Below are the code and all the weights of a small trained network. Each question names an input and a class and asks about switching units off, where a switched-off unit gives its printed mean instead of its output.

import numpy as np


def w(rows, s, z=0):
    codes = np.array(rows[::2]) - 128.0
    scale = np.full(codes.shape[1], s)
    scale[-1] = z or s
    return codes * scale


def norm(h):
    return h / np.sqrt((h * h).mean(-1, keepdims=True) + 1e-5)


def f(y):
    return np.maximum(y, 0)


def log_softmax(a):
    a = a - a.max(-1, keepdims=True)
    return a - np.log(np.exp(a).sum(-1, keepdims=True))


def net(x, mask):
    res = np.array(x, float).reshape(1, 6) / 4 @ E
    u = 0
    for l in range(2):
        y = f(norm(res) @ A[l][:, :-1].T + A[l][:, -1])
        res = res + np.where(mask[u : u + 4], y, B[l][:, -1]) @ B[l][:, :-1]
        u += 4
    return log_softmax(norm(res)[-1] @ U[:, :-1].T + U[:, -1])


A, B = {}, {}
E = w([
[133,143,131,120,142,156,123,121,151,114,143,117],'x0',
[110,121,50,84,187,144,118,107,70,186,178,92],'x1',
[106,87,175,54,65,78,105,147,81,72,201,3],'x2',
[110,122,133,142,131,122,103,115,131,141,140,128],'x3',
[66,134,53,131,89,173,170,96,239,222,39,126],'x4',
[118,135,126,124,140,122,112,129,126,117,103,122],'x5',
],0.0064)
A[0] = w([
[152,107,13,100,164,145,108,88,62,147,146,107,154],'0.n0',
[54,164,107,72,2,129,124,90,149,147,114,56,3],'0.n1',
[140,136,151,180,197,67,157,96,118,99,154,207,66],'0.n2',
[183,201,146,194,210,175,99,128,40,117,150,233,92],'0.n3',
],0.0053,0.0052)
B[0] = w([
[65,193,149,116,205,88,179,136,80,230,199,142,246],'0.n0',
[90,37,179,155,225,87,204,150,107,29,138,103,172],'0.n1',
[123,33,184,103,177,127,155,196,97,125,78,64,181],'0.n2',
[45,2,112,129,128,94,199,131,151,73,143,14,254],'0.n3',
],0.0066,0.0052)
A[1] = w([
[83,41,171,226,84,162,92,97,148,89,101,155,222],'1.n0',
[61,70,60,12,135,127,110,98,107,98,168,113,2],'1.n1',
[114,44,165,110,43,153,104,136,159,73,119,72,58],'1.n2',
[171,192,217,13,55,94,27,120,1,74,202,142,142],'1.n3',
],0.0049,0.004)
B[1] = w([
[154,163,101,116,80,140,114,108,126,74,139,160,233],'1.n0',
[121,41,118,142,136,137,147,215,1,162,151,83,171],'1.n1',
[232,32,137,170,181,65,154,93,177,28,92,185,199],'1.n2',
[166,243,128,119,74,184,21,132,172,193,85,120,255],'1.n3',
],0.0086,0.0058)
U = w([
[159,38,160,156,138,80,165,114,154,1,94,145,237],'0',
[45,41,129,111,191,110,171,154,56,141,187,58,238],'1',
[198,176,172,131,49,132,18,136,156,84,111,132,109],'2',
[145,202,143,99,127,131,44,160,61,211,181,62,3],'3',
[126,168,89,178,44,175,121,96,190,128,68,242,113],'4',
[69,165,80,127,186,153,155,77,137,240,138,202,13],'5',
],0.012,0.0011)

Each question gives the input, the list of numbers given to net, and the class t.
The units are the neurons (one row each of A and B). Each row of codes is followed by its name. A weight is (code - 128) times the scale printed after its matrix; where a second scale follows, it is the last column's (A, B and U).
mask holds one flag per neuron, layer by layer. A switched-off neuron (its flag False) gives its mean, the last column of its row in B, instead of its output. The means were averaged over made-up inputs and are rounded, as every weight is.
A unit's drop is (log p(t) with every unit on - log p(t) with that unit switched off) / (log p(t) with every unit on - log p(t) with every unit switched off).
The circuit of an input: a set's keep is (log p(t) with only the set's units on - log p(t) with every unit switched off) / (log p(t) with every unit on - log p(t) with every unit switched off). Starting from all 8 units, units are removed one at a time, each time the one whose removal leaves the highest keep (on an exact tie, the one counted first), for as long as the keep stays at least 0.8.
circuit, biggest first: the units of the circuit, biggest drop first
top k neurons: the k neurons with the biggest drops, biggest first
top k neurons in layer l: the k neurons of layer l with the biggest drops, biggest first
drop of u: that unit's drop, to one decimal
input [-1,1,-6,-5,-1,8], class 1: circuit, biggest first => 0.n3
input [-2,2,8,6,-2,1], class 3: top 2 neurons => 1.n3, 0.n3
input [8,-1,7,4,5,-2], class 0: top 2 neurons => 0.n0, 1.n2
input [7,8,6,-5,0,7], class 3: top 2 neurons in layer 0 => 0.n3, 0.n2
input [-4,-4,-7,6,0,-3], class 0: top 2 neurons in layer 0 => 0.n3, 0.n2
input [-1,-3,5,6,1,5], class 0: top 2 neurons => 0.n1, 1.n2
input [-7,0,7,8,-8,6], class 2: circuit, biggest first => 0.n0, 1.n3
input [-1,-2,3,3,-1,-3], class 2: top 2 neurons in layer 0 => 0.n3, 0.n0
input [1,-7,-8,-4,0,-3], class 0: top 3 neurons => 1.n3, 0.n3, 0.n2
input [5,1,4,-7,-8,-7], class 3: top 3 neurons => 1.n0, 1.n3, 1.n2
input [8,-2,-7,-6,-2,-2], class 0: top 2 neurons => 0.n3, 0.n0
input [-8,3,1,6,-4,-5], class 3: top 3 neurons => 1.n3, 0.n1, 1.n2
input [-4,-5,1,-1,7,7], class 0: top 2 neurons in layer 0 => 0.n1, 0.n0
input [4,3,2,6,-5,7], class 3: circuit, biggest first => 1.n3
input [-7,-8,3,5,7,-5], class 0: top 2 neurons => 0.n1, 1.n3
input [5,-1,6,-1,0,1], class 2: top 3 neurons => 0.n3, 1.n3, 0.n2
input [8,-3,5,-4,-3,6], class 2: top 2 neurons => 1.n3, 0.n0
input [-7,-1,-4,6,0,-6], class 0: top 2 neurons in layer 0 => 0.n0, 0.n3
input [-5,2,-5,-7,0,-1], class 1: top 2 neurons => 0.n3, 1.n3
input [8,-6,6,-2,-4,2], class 2: top neuron in layer 1 => 1.n3
input [1,-8,1,-7,-2,6], class 2: top 2 neurons => 0.n3, 1.n3
input [-6,-7,6,4,-3,6], class 2: drop of 1.n3 => 0.6
input [-1,8,4,6,-8,0], class 3: drop of 1.n3 => 0.5
input [-5,-1,7,0,-5,2], class 2: drop of 1.n1 => 0.0
input [-5,-2,-6,-4,-1,-2], class 0: drop of 0.n3 => 0.1
